Facts:
denus κ: stogal, tido, plibrogru, traplen, gegok, sistuk
dofes κ: zuflol, tosestum, geklipum
dradrim κ: poflikar
dralal κ: lebruvel
drasum κ: taflel
dudel κ: kibus, brotror, stogal, raflu, ridis, poflikar
feban κ: bustu, degis, granar
festi κ: flabo, dresa
fizepo κ: kaple, flibador, ruran, daku
flavuk κ: gapek, vivor, voflotor
grarar κ: klasaplel, lino, voflotor
gratrem κ: ledi, zibrun, kaple
grelime κ: klotrukir, zitel
grufe κ: gapek, pizal, padus
gulal κ: degis, gutir, brodra, drutra
gusam κ: saski, sobu, geklipum, graskisu
kapo κ: trumo, klafam
klegrel κ: magar, ditek
kogril κ: finos
ladros κ: lino, dufen
masu κ: magar, trunil
mavil κ: flose, sobu, zoduk
mikugras κ: trumo, skeses
miplol κ: kaple, fegol
mulostim κ: tamukik, pizal
naflur κ: mavak, didim
nogroton κ: gruler, brostolu
plala κ: degis, trazek, skeses
plosagu κ: flose, graskisu
reflun κ: legrok, flapa
riva κ: gapek, klasaplel, bobrim, zetak
seple κ: saski, mavi, ruran, dresa, vofo
setroru κ: legrok, grasu, flabo, diskes
skatririr κ: farak, klotrukir
skedrugu κ: ziben, klafam
stigir κ: tisol, gutir, flidrezos, geklipum
stofel κ: vivor, flabo, padus
stotrur κ: sastuklon, brostolu
tavis κ: kosa, tido, geklipum
tetros κ: pamun, nugrur, flidrezos
treme κ: brotror, dusok, poflikar, bomiklol
tridrir κ: gegik, raflu
trulel κ: pludris, zarar, didim, nitron
vatral κ: saski, griflem, granar, fegol, flasatum
vikin κ: voklala
zosozim κ: grasu, gruler
[bobrim, brodra, daku, denus, diskes, dofes, drasum, dudel, feban, festi, fizepo, flabo, flapa, flavuk, flibador, flolatro, flose, gegik, gegok, grelime, gulal, kapo, kibus, klafam, klasaplel, klegrel, kosa, mavi, mavil, miplol, nogroton, pamun, plosagu, pludris, raflu, riva, ruran, sastuklon, setroru, skatririr, skeses, stofel, tavis, tido, tisol, traplen, trulel, trumo, voflotor, ziben, zosozim] ρ 251
[bomiklol, brostolu, brotror, bustu, degis, didim, ditek, dradrim, dralal, dresa, drutra, dufen, dusok, farak, fegol, finos, flasatum, flidrezos, gapek, geklipum, granar, grarar, graskisu, grasu, gratrem, griflem, grufe, gruler, gusam, gutir, kaple, klotrukir, kogril, kupleflan, ladros, lebruvel, ledi, legrok, lino, magar, masu, mavak, mikugras, mulostim, naflur, nitron, nugrur, padus, pizal, plala, plibrogru, poflikar, reflun, ridis, saski, seple, sistuk, skedrugu, sobu, stigir, stogal, stotrur, taflel, tamukik, tetros, tosestum, trazek, treme, tridrir, trunil, vatral, vikin, vivor, vofo, voklala, zarar, zetak, zibrun, zitel, zoduk, zuflol] ρ 996
[bobrim, brotror, diskes, dresa, drutra, fizepo, flolatro, flose, granar, grarar, gratrem, grufe, gulal, gusam, kaple, lebruvel, ledi, lino, mavak, mikugras, padus, pludris, reflun, ridis, seple, sistuk, skedrugu, sobu, stogal, stotrur, taflel, tisol, traplen, trulel, trunil, vatral, vofo, zibrun, zosozim, zuflol] Ψ 824
[bomiklol, bustu, daku, degis, denus, didim, ditek, dofes, dradrim, dralal, drasum, dufen, dusok, farak, feban, fegol, festi, finos, flabo, flapa, flasatum, flidrezos, gapek, gegik, gegok, graskisu, grelime, griflem, gruler, gutir, kapo, klasaplel, klotrukir, kogril, kupleflan, ladros, legrok, mavi, mavil, mulostim, nitron, nugrur, pamun, pizal, plala, plibrogru, plosagu, poflikar, raflu, riva, ruran, saski, sastuklon, setroru, skatririr, skeses, stigir, tamukik, tavis, tetros, tido, tosestum, trazek, treme, tridrir, trumo, vikin, vivor, voflotor, zetak, ziben, zitel, zoduk] Ψ 213
[brodra, brostolu, dudel, flavuk, flibador, geklipum, grasu, kibus, klafam, klegrel, kosa, magar, masu, miplol, naflur, nogroton, stofel, voklala, zarar] Ψ 725

Known rows:
[ 43.2  12.7   0.4 -28.3   3.0  -5.0   9.2  -4.0   2.6 -30.1  -2.3  -5.4
  41.3 -15.7  38.6  -3.4 -16.2 -39.0  -9.0  32.3   3.8 -45.0 -15.9 -16.5
 -30.5 -14.8] : trunil
[ -7.6 -24.4  19.1  31.9 -10.6  20.5  15.7   7.7 -27.9  -1.3   8.5  13.0
 -26.3 -12.1 -27.5  19.3  11.1   5.0  23.5 -11.6 -23.7   4.7  11.2   3.3
  13.2   0.9] : vivor
[ 41.9  58.7 -17.1 -38.6   4.7 -23.6  -7.2  -6.3   2.5   8.2  -1.5 -15.6
  22.3 -10.0  37.4 -35.2  12.5  23.1 -20.4   8.2  25.3 -40.6  -9.4 -20.2
   3.5  15.7] : gulal
[ 16.5  18.4  -8.2 -16.9  -4.9  19.0   7.8 -11.3 -11.5  13.3   0.6  11.0
  52.3  -7.3   7.2 -28.0 -28.3  12.3   9.2 -12.7   6.8 -47.4  17.8   5.5
  -8.9 -20.6] : dresa
[  1.3 -28.2  13.1  18.6  -0.3  -6.2   8.7  -4.0  -1.9  30.1 -10.4  24.7
  -9.9  19.4 -35.6   1.2   0.8  22.3   6.9  -8.2 -21.2  15.0  19.8  11.0
  -3.0   3.9] : mavi
[ 17.3  36.6 -23.4 -21.2   5.1   1.4  16.0 -17.7   7.7   8.4  20.4  -6.5
  38.7 -21.8  20.8 -26.8 -17.3  13.7   3.6  12.5   5.4 -39.9 -24.6   1.1
  -1.2 -13.5] : zuflol
[  9.0   8.9  12.0  -2.0   7.6 -22.6  -2.9 -10.1  27.2  20.8   9.6   4.0
 -38.1   3.0  -8.3  -4.9  17.4  34.2   1.8   1.8 -19.4  32.9 -30.2  -7.0
   6.0  19.3] : dofes
[  5.7 -24.9   5.5  20.5   4.5 -16.6   9.6   1.2  -4.2  33.2 -12.3  17.9
 -14.4  19.2 -33.2  -0.9  11.3  19.6  -2.7   4.5 -17.6  11.0  19.2  13.4
  -2.4   9.8] : flasatum
[-19.0 -16.3  12.9  25.6  13.9 -11.7  21.1  24.0   4.4  26.2 -23.4  -5.1
 -29.0  -4.6 -15.6  15.4  15.3 -14.4 -11.3  18.0 -16.5  -2.8  16.6   8.0
  21.9  10.5] : ziben
[-20.7  -1.3 -38.4 -19.6 -24.6   7.2 -25.2 -16.4  27.2 -12.7  31.6  -6.7
   1.9 -39.4 -11.7   6.7 -34.9  -3.7 -19.5  -6.3  22.3  40.5   6.8  18.2
  -7.4 -26.5] : kosa
[ 30.5  27.6  -2.3 -39.6   6.7 -10.8 -33.2  -3.6  -4.9   5.8 -21.9   7.8
  54.0  23.7  25.1 -39.8 -10.2  30.3 -13.1  -1.7  16.6 -29.5  17.8 -17.7
 -20.0   7.3] : gratrem
[  9.0   0.4  33.7   0.6  -9.9   4.9  -1.8  -3.5   6.7   4.3 -13.3   8.1
 -35.0  18.5  -5.6   5.5  18.3  13.1  11.8 -40.1 -10.9  24.4   9.5 -14.0
   1.1  10.4] : setroru
[  1.6 -16.5  14.8  24.1  -6.0  13.5  26.5  -3.1  -5.3   2.5  -2.2  10.5
 -21.6  15.2 -12.9  20.0   7.3 -15.2  17.4 -25.5 -13.0   8.3  10.2   5.3
  -1.3  -3.3] : flapa
[ -4.0   2.2  33.3  -5.5  16.1 -19.8 -14.2  -6.8  39.1  32.8  -1.2   8.8
 -31.3  -4.8 -17.9  -6.2   0.1  43.4   3.5  -0.4 -26.7  39.9 -16.5  -3.8
   9.2  18.7] : mavil
[ 32.0  39.4 -35.1 -14.2   4.7  -4.4  23.8 -17.0  -3.5   5.0  23.2  -7.0
  32.0 -20.1  25.2 -26.2  -5.2   6.3  -2.2  12.0  14.1 -47.0 -21.8  -3.5
  -2.2  -8.4] : tisol
[-27.9 -11.0   1.9  -0.1  -3.4   3.7 -16.7   5.1  21.1  -4.5 -16.1  -8.4
 -29.7  33.2  -1.6  -0.7  30.2  -4.6   5.7   7.7   3.2  15.6 -30.5 -11.9
   6.9  -4.5] : tridrir
[ -1.5 -27.1   3.0  27.1   1.7  -8.3  19.7  -6.1   0.2  41.1  -2.0  24.9
  -8.5   8.2 -42.0   1.4  -1.1  20.5   5.7   0.1 -26.0  12.2  15.5  19.7
   2.4   0.6] : saski

Rows:
No name comes twice in this set of rows, the named rows included.
[ -7.5  -9.1 -24.0  -6.1 -30.7  22.0  -2.6  -8.7   6.6 -32.5  13.3  -3.6
   7.8 -19.6   3.7  26.9 -39.4 -45.3 -15.3 -44.9  32.5  30.1  39.7  20.3
 -20.5 -32.0] | brostolu
[-19.5 -15.5 -13.4  23.1  -3.4   6.7  19.3  -8.6  15.1  13.8  13.0   1.9
 -26.8   7.5 -21.4   6.8  12.8  -0.4  12.9  14.0 -14.7  11.1 -32.1  11.9
   9.1 -12.9] | tido
[-39.7   7.2 -28.7 -46.7 -33.0  14.6 -75.3  -2.9  43.4 -37.5  -3.6 -22.8
  -8.3  -4.7  12.5  -3.0 -11.0  -6.4 -26.0  -9.2  45.9  48.3  -3.7  -8.1
  -8.3 -26.9] | dudel
[ 24.3  15.7   3.8   0.3   7.4 -30.2   2.2  -9.2  18.4  15.5  11.5  -1.5
 -42.9   2.0  -6.2  -3.5  32.0  30.9  -4.3   1.8  -9.7  26.2 -24.9 -10.4
   7.1  27.5] | stigir
[ 16.5  20.4  -8.6 -22.9   0.6   8.8  -1.7 -13.1  -4.6  20.3  -4.1  12.0
  55.2  -1.1   6.3 -33.6 -27.9  20.2   1.5  -3.8   6.0 -40.2  15.1   3.6
  -9.9 -13.8] | vofo
[-11.6   3.0   4.4 -33.8 -34.0  18.2 -56.3  -1.5   8.4 -30.8  11.1   0.4
  -9.0 -38.5  -4.9   7.5 -29.1  16.9 -15.5 -39.6  24.2  45.6  42.4  -4.5
  -6.4  -8.6] | stofel
[  5.4 -32.7   2.2  26.6   2.7 -16.3  11.6   2.7 -12.4  30.0 -14.9  23.9
  -5.2  24.7 -35.1   0.9   9.0  14.7   0.0   3.8 -17.1   9.7  24.4  14.3
  -8.2   8.2] | fegol
[ 20.5   5.0 -19.0 -12.1   2.2   2.9   2.4  -7.3 -22.5  15.8 -12.5  13.1
  65.2  16.5   5.4 -29.6 -26.2   9.1  -5.9   5.7  10.7 -49.3  27.8   8.5
 -20.2 -13.8] | kaple
[  2.1  -8.9 -12.8 -34.6 -19.0 -19.0 -61.5  -5.0  12.9  -6.4  -7.8  11.7
  13.5  -4.9 -13.4  -8.5 -31.0  21.8 -38.7 -17.8  28.8  49.3  56.4   4.8
 -24.7  -2.3] | miplol
[ -0.5   7.7   6.3  -4.0   2.8 -16.2  -7.2 -11.3  32.5  17.9   7.5  -0.3
 -36.8   8.4 -12.5  -4.7  20.2  31.7   3.3   2.3 -14.1  31.7 -35.8  -9.5
   8.5  11.0] | tavis
[ 25.7 -33.2  20.8  15.1   3.0 -20.5  18.3   1.0   6.7 -17.6  -4.7   6.7
 -24.7   2.4  -3.5  32.9  12.7 -38.3  -2.5  31.0 -23.1  11.5 -11.0  -9.5
 -23.2   1.3] | ditek
[ 21.7  47.5  12.5 -48.2  11.4 -20.8 -40.8 -17.6 -13.9 -12.6  10.9 -33.0
  55.5  14.3  51.2 -17.8  -7.7  -6.4  24.9   9.1  29.0 -22.9 -24.8 -17.0
  21.5  35.7] | trulel
[-16.8 -12.9 -18.7 -11.7 -13.8   4.6 -25.2   1.0   7.2 -35.5  10.6  -7.0
   7.9 -25.5   2.7  20.1 -36.6 -29.7 -25.3  -9.1  26.0  36.7  28.0  14.9
 -16.6 -14.0] | voklala
[ 26.4  39.2   9.5 -46.8   3.0  -5.7 -30.1 -13.1  12.8  17.9 -15.7   6.0
  42.6   5.8  16.9 -43.7 -17.0  44.1  -6.3 -13.8   8.3 -26.2   8.5 -17.7
  -8.9   1.5] | seple
[  0.9 -35.1   8.8  24.5   1.6  -6.8   9.3  -2.6 -12.3  28.4 -12.0  28.9
  -3.5  26.3 -39.6   1.3   0.4  16.6   4.3  -5.0 -17.9  13.8  27.2  13.7
  -9.3   1.8] | ruran

The same nodes again, as new rows of numbers:
Known rows:
[  6.3  -4.4  -4.0   4.7 -15.1  16.8   2.0  40.5  12.2  17.7  29.2  14.0] : taflel
[  1.2   4.7  -0.9  22.4 -33.7  43.7  23.1  26.5  41.6   3.4  27.8 -10.9] : bustu
[  3.5  27.1  13.0  18.8 -36.5  29.4   5.9  12.7  23.2   0.5  34.0  -2.7] : dufen
[ 10.7  12.1  -5.7 -20.4 -27.9  54.3  -4.1   9.0   7.0  10.6  19.7   6.1] : brostolu
[  9.5  20.5   2.0  20.2 -43.7  32.3  16.7  19.7  30.4  15.6  29.0 -13.5] : kupleflan
[ 14.1  -2.6 -11.0  38.0 -41.0  42.6  18.9  22.1  10.0  -5.4  29.5 -15.3] : tido
[ 25.7   8.5 -20.0  26.4 -76.5   8.0  20.1  12.1  22.9  39.5  40.5 -33.0] : denus
[  5.9  -3.5  -1.3  17.2 -40.6  43.8  22.2  38.0  34.2 -14.6  25.4 -25.2] : gutir
[ 19.1  12.6 -15.5  28.8 -60.9  14.2  11.3   6.6  15.8  22.1  43.7 -23.5] : tridrir
[  8.1  26.3   5.0  18.0 -37.9  32.9  14.9  19.2  22.4   4.9  25.4  -8.8] : sastuklon
[  8.1  -6.1  -5.6  -2.7 -47.3  -5.4   1.1  26.6  22.2  49.7  40.2   5.6] : trulel
[ -3.9  39.6  27.0   4.7 -28.5  29.3  -6.9  18.8  18.2 -17.9  28.7  -8.2] : gapek
[  2.3  11.0  14.8  -2.9 -17.9  11.4 -10.5  30.2  10.4  17.0  28.2  25.4] : bobrim
[ -1.7  -4.1   8.0  -4.5 -14.2  28.3   6.0  41.9  26.5  10.9  22.6  20.8] : dresa
[ -1.0 -14.6  -7.2 -11.3 -43.8   3.2  12.2  35.6  53.4  55.6  39.2   7.0] : seple
[ -3.5   1.8   0.4  20.1 -32.7  48.5  27.6  28.4  44.5  -0.2  29.4 -12.7] : griflem
[  9.9  25.1  -1.7  17.0 -53.7  24.2  17.6  16.0  33.4  23.3  36.0 -16.5] : kogril

Rows:
No name comes twice in this set of rows, the named rows included.
[ -1.8  32.0   5.3   6.5 -56.5  10.1   4.0   4.3  49.3  33.8  47.2  -9.3] | setroru
[ -4.8  -0.2   8.7  10.6 -32.3  52.4  25.8  43.4  44.4 -18.5  19.4 -21.4] | saski
[  5.5  46.9   8.1   8.1 -56.8   5.5   4.1   2.4  36.5  34.9  42.4 -10.1] | riva
[  7.0  19.9  -3.9 -23.6 -25.3  54.9  -3.7   6.7   8.2   8.3  20.7   5.1] | grasu
[ -2.7  28.6  -2.3  10.4 -42.0  22.1   9.8  11.7  52.2  30.4  49.4 -13.7] | festi
[ -2.0  11.4  20.5  -5.1 -14.8  14.5  -9.4  28.4  10.7  10.1  25.8  27.9] | padus
[  0.2   8.7   6.6  -2.3 -11.8  15.1  -4.7  33.2  16.1  19.0  31.7  21.7] | diskes
[ 10.8  17.9  -5.3  14.8 -54.7  22.5  21.2  13.6  42.5  32.2  37.7 -21.0] | kapo
[ -0.4  -4.4  -5.9 -33.6 -34.6  53.6   1.7  20.4  26.3   2.7  25.1 -12.0] | flibador
[  5.3   7.8 -13.6 -24.9 -53.5  32.7  -6.0  -2.9  25.1  34.6  39.8  -0.5] | nogroton
[  0.8 -19.7 -10.4 -20.6 -47.4   3.3  15.8  46.1  54.5  45.3  36.5 -11.1] | vatral
[ 14.8 -15.5 -20.2  -9.8 -26.6  72.1  17.8  22.2  10.3   0.1  12.5  -2.5] | geklipum

